Here is a tiny trained network, its code and every weight. The questions are about switching its units off for an input and a target symbol, where a switched-off unit gives its printed mean instead of its output.

import numpy as np


def w(rows, s, z=0):
    codes = np.array(rows[::2]) - 128.0
    scale = np.full(codes.shape[1], s)
    scale[-1] = z or s
    return codes * scale


def norm(h):
    return h / np.sqrt((h * h).mean(-1, keepdims=True) + 1e-5)


def f(y):
    return y / 2 * (1 + np.tanh(0.7978845608 * (y + 0.044715 * y**3)))


def softmax(a):
    e = np.exp(a - a.max(-1, keepdims=True))
    return e / e.sum(-1, keepdims=True)


def log_softmax(a):
    a = a - a.max(-1, keepdims=True)
    return a - np.log(np.exp(a).sum(-1, keepdims=True))


def net(x, mask):
    ids = ['ΓΦαβδεζηθμξ'.index(c) for c in x.split()]
    T = len(ids)
    res = E[ids] + P[:T]
    u = 0
    for l in range(2):
        r = norm(res)
        for j in range(2):
            rows = slice(4 * j, 4 * j + 4)
            q, k, v = (r @ M[l][rows].T for M in (Q, K, V))
            z = softmax(np.where(np.tri(T) > 0, q @ k.T / 4**0.5, -1e9)) @ v
            o = O[l][rows]
            res = res + np.where(mask[u + j], z, o[:, -1]) @ o[:, :-1]
        u += 2
        y = f(norm(res) @ A[l][:, :-1].T + A[l][:, -1])
        res = res + np.where(mask[u : u + 4], y, B[l][:, -1]) @ B[l][:, :-1]
        u += 4
    return log_softmax(norm(res)[-1] @ U[:, :-1].T + U[:, -1])


Q, K, V, O, A, B = {}, {}, {}, {}, {}, {}
E = w([
[159,204,60,136,106],'Γ',
[127,99,149,128,52],'Φ',
[93,148,109,172,80],'α',
[104,81,79,135,94],'β',
[108,108,82,214,111],'δ',
[170,146,150,123,141],'ε',
[66,109,105,126,93],'ζ',
[123,5,140,164,106],'η',
[58,103,139,105,139],'θ',
[132,193,123,66,85],'μ',
[160,131,121,36,145],'ξ',
],0.024)
P = w([
[102,148,105,105,246],'0',
[138,151,127,119,147],'1',
[129,142,131,132,147],'2',
[131,137,132,136,148],'3',
[129,137,135,134,146],'4',
[126,135,136,132,141],'5',
[123,131,138,136,144],'6',
[115,130,140,138,138],'7',
[124,133,140,135,137],'8',
[122,131,142,133,133],'9',
[126,133,141,131,129],'10',
[122,131,145,129,126],'11',
[82,131,80,116,211],'12',
[124,133,144,118,121],'13',
],0.011)
Q[0] = w([
[197,159,169,201,184],'0.h0',
[138,122,205,180,1],'0.h0',
[86,116,115,166,57],'0.h0',
[109,208,142,160,145],'0.h0',
[141,219,58,61,135],'0.h1',
[94,66,125,254,82],'0.h1',
[132,128,248,111,81],'0.h1',
[196,118,141,167,114],'0.h1',
],0.0099)
K[0] = w([
[171,90,157,208,113],'0.h0',
[66,171,59,86,175],'0.h0',
[132,132,83,137,212],'0.h0',
[201,99,119,19,63],'0.h0',
[132,67,246,158,55],'0.h1',
[86,145,94,183,152],'0.h1',
[126,73,140,94,208],'0.h1',
[150,104,132,163,156],'0.h1',
],0.011)
V[0] = w([
[121,205,166,80,189],'0.h0',
[142,160,182,126,213],'0.h0',
[86,120,77,220,21],'0.h0',
[136,108,114,139,35],'0.h0',
[99,152,74,108,147],'0.h1',
[124,117,254,117,158],'0.h1',
[183,99,94,110,199],'0.h1',
[142,121,60,181,126],'0.h1',
],0.0081)
O[0] = w([
[38,101,116,107,190,254],'0.h0',
[92,63,125,230,107,98],'0.h0',
[112,75,94,177,155,94],'0.h0',
[61,139,169,121,75,132],'0.h0',
[104,224,69,2,118,176],'0.h1',
[103,216,202,53,102,30],'0.h1',
[195,193,205,135,107,49],'0.h1',
[40,199,151,113,107,135],'0.h1',
],0.0082,0.0036)
A[0] = w([
[70,164,132,114,92,154],'0.n0',
[152,47,254,183,118,251],'0.n1',
[92,236,136,57,133,133],'0.n2',
[174,227,19,67,117,183],'0.n3',
],0.008,0.0026)
B[0] = w([
[141,254,162,40,195,170],'0.n0',
[139,121,102,188,208,136],'0.n1',
[178,48,23,213,132,217],'0.n2',
[72,70,92,108,176,255],'0.n3',
],0.0094,0.0087)
Q[1] = w([
[192,106,104,184,133],'1.h0',
[10,71,138,93,173],'1.h0',
[19,26,58,89,114],'1.h0',
[163,116,71,159,139],'1.h0',
[76,57,51,20,96],'1.h1',
[75,126,62,115,119],'1.h1',
[113,185,119,79,147],'1.h1',
[107,163,47,77,87],'1.h1',
],0.011)
K[1] = w([
[156,127,75,138,117],'1.h0',
[144,119,171,88,92],'1.h0',
[97,112,192,120,6],'1.h0',
[167,115,150,106,111],'1.h0',
[131,153,160,69,77],'1.h1',
[136,102,127,87,64],'1.h1',
[95,74,142,141,132],'1.h1',
[132,134,133,75,77],'1.h1',
],0.016)
V[1] = w([
[100,65,221,117,223],'1.h0',
[185,37,170,98,117],'1.h0',
[151,24,110,185,73],'1.h0',
[255,226,150,197,149],'1.h0',
[165,151,81,53,85],'1.h1',
[164,227,55,146,92],'1.h1',
[82,175,212,143,86],'1.h1',
[197,122,188,143,174],'1.h1',
],0.0094)
O[1] = w([
[178,93,140,205,133,105],'1.h0',
[136,11,91,108,181,102],'1.h0',
[154,115,74,122,19,128],'1.h0',
[119,162,86,172,164,11],'1.h0',
[141,132,160,98,185,181],'1.h1',
[118,192,67,28,123,137],'1.h1',
[67,107,124,151,158,58],'1.h1',
[143,145,83,91,109,63],'1.h1',
],0.011,0.012)
A[1] = w([
[128,217,89,206,123,213],'1.n0',
[242,143,191,1,140,222],'1.n1',
[77,61,166,83,234,10],'1.n2',
[119,89,76,158,127,26],'1.n3',
],0.0073,0.0013)
B[1] = w([
[157,161,45,251,76,138],'1.n0',
[175,218,222,228,55,254],'1.n1',
[20,102,194,252,121,187],'1.n2',
[53,194,3,165,185,128],'1.n3',
],0.0073,0.0064)
U = w([
[192,16,108,175,91,130],'Γ',
[135,163,74,106,151,254],'Φ',
[150,163,137,12,166,199],'α',
[198,97,182,81,189,179],'β',
[88,94,221,204,169,150],'δ',
[92,141,80,199,45,114],'ε',
[56,123,189,87,119,93],'ζ',
[53,222,121,118,77,86],'η',
[169,178,131,218,171,173],'θ',
[110,68,111,60,11,67],'μ',
[99,93,156,105,126,22],'ξ',
],0.011,0.0052)

Each question gives the input, a string of symbols that net reads in full, and the target symbol t.
The units are the heads (4 rows each of Q, K, V and O) and the neurons (one row each of A and B). Each row of codes is followed by its name. A weight is (code - 128) times the scale printed after its matrix; where a second scale follows, it is the last column's (O, A, B and U).
mask holds one flag per unit, layer by layer, with each layer's heads first. A switched-off unit (its flag False) gives its mean, the last column of its rows in O or B, instead of its output. The means were averaged over made-up inputs and are rounded, as every weight is.
A unit's drop is (log p(t) with every unit on - log p(t) with that unit switched off) / (log p(t) with every unit on - log p(t) with every unit switched off).
The circuit of an input: a set's keep is (log p(t) with only the set's units on - log p(t) with every unit switched off) / (log p(t) with every unit on - log p(t) with every unit switched off). Starting from all 12 units, units are removed one at a time, each time the one whose removal leaves the highest keep (on an exact tie, the one counted first), for as long as the keep stays at least 0.8.
circuit, biggest first: the units of the circuit, biggest drop first
unit that matters most: the unit with the biggest drop
k most important neurons: the k neurons with the biggest drops, biggest first
top k neurons in layer l: the k neurons of layer l with the biggest drops, biggest first
heads that matter: for each layer, one digit per head in row order, 1 if its drop is at least 0.15 and else 0, layers parted by /
input ζ μ μ ξ θ μ, target β: heads that matter : 01 / 10
input ε β δ ε δ μ ξ θ μ ε μ ξ ξ, target β: unit that matters most : 0.n1
input α μ μ ξ Φ Γ μ μ α β Γ Γ, target μ: circuit, biggest first : (1.h0; 0.h1)
input μ μ ξ ξ Γ μ Γ ξ η Φ μ ξ Γ Γ, target δ: 2 most important neurons : (0.n3; 0.n2)
input α θ μ ε α ζ ε ε μ Γ α Γ Φ Γ, target μ: heads that matter : 10 / 10
input Φ ε Γ Γ μ ξ Γ, target Γ: circuit, biggest first : (0.h1; 0.n3; 1.h0)
input Γ α μ μ μ Γ μ η θ μ Φ, target ζ: circuit, biggest first : (0.h1; 0.n2; 0.n3; 1.h1)
input Γ Φ ε β Γ ξ ζ ξ α μ η Γ μ β, target ζ: circuit, biggest first : (0.h1; 0.n2; 1.h1)
input Γ μ Γ θ ζ μ Φ ε ξ μ, target ζ: heads that matter : 11 / 11
input Φ ε δ, target Γ: 2 most important neurons : (0.n2; 0.n0)
input Φ μ Γ μ β Γ θ, target Γ: heads that matter : 11 / 10
input Φ μ μ Φ μ Φ δ ε β Φ α β θ, target δ: circuit, biggest first : (0.n2; 1.h1)
input Γ Γ β Φ α μ, target ζ: top 2 neurons in layer 0 : (0.n2; 0.n3)
input Γ β ξ η Φ β η μ μ β, target ζ: 2 most important neurons : (0.n2; 0.n3)
input θ Γ μ μ Γ μ μ Γ, target α: circuit, biggest first : (1.h1)
input Γ ξ Γ Γ Φ ξ, target ζ: 4 most important neurons : (0.n2; 0.n3; 1.n2; 0.n0)
input ξ θ δ η μ Γ ξ δ α, target η: circuit, biggest first : (0.n1; 0.n2; 0.h1; 1.h0)
input ξ Φ ζ ε μ Γ μ α α μ β, target Φ: circuit, biggest first : (0.h1; 1.h0; 0.n3; 1.h1)
input ξ μ μ ε μ Γ μ δ Φ μ ε μ α, target Φ: circuit, biggest first : (0.h1; 0.n3; 1.h0; 1.h1)
input Φ ξ μ Γ, target Γ: 4 most important neurons : (0.n3; 0.n2; 0.n1; 0.n0)
input Γ μ μ Φ, target ζ: circuit, biggest first : (0.h1; 0.n2; 1.h1; 0.n3)
input β μ μ ξ μ ε Γ ξ Φ θ, target α: 2 most important neurons : (0.n3; 0.n1)
input Γ δ Γ θ θ β μ β Γ μ, target μ: circuit, biggest first : (0.n2)
input μ η Γ Γ μ β η μ Φ, target δ: heads that matter : 11 / 01
input μ ε μ α μ μ Φ ξ ε μ α, target δ: heads that matter : 10 / 10
input μ ξ ζ δ μ μ Γ μ η ξ Φ ζ, target δ: circuit, biggest first : (0.n2; 1.h1)
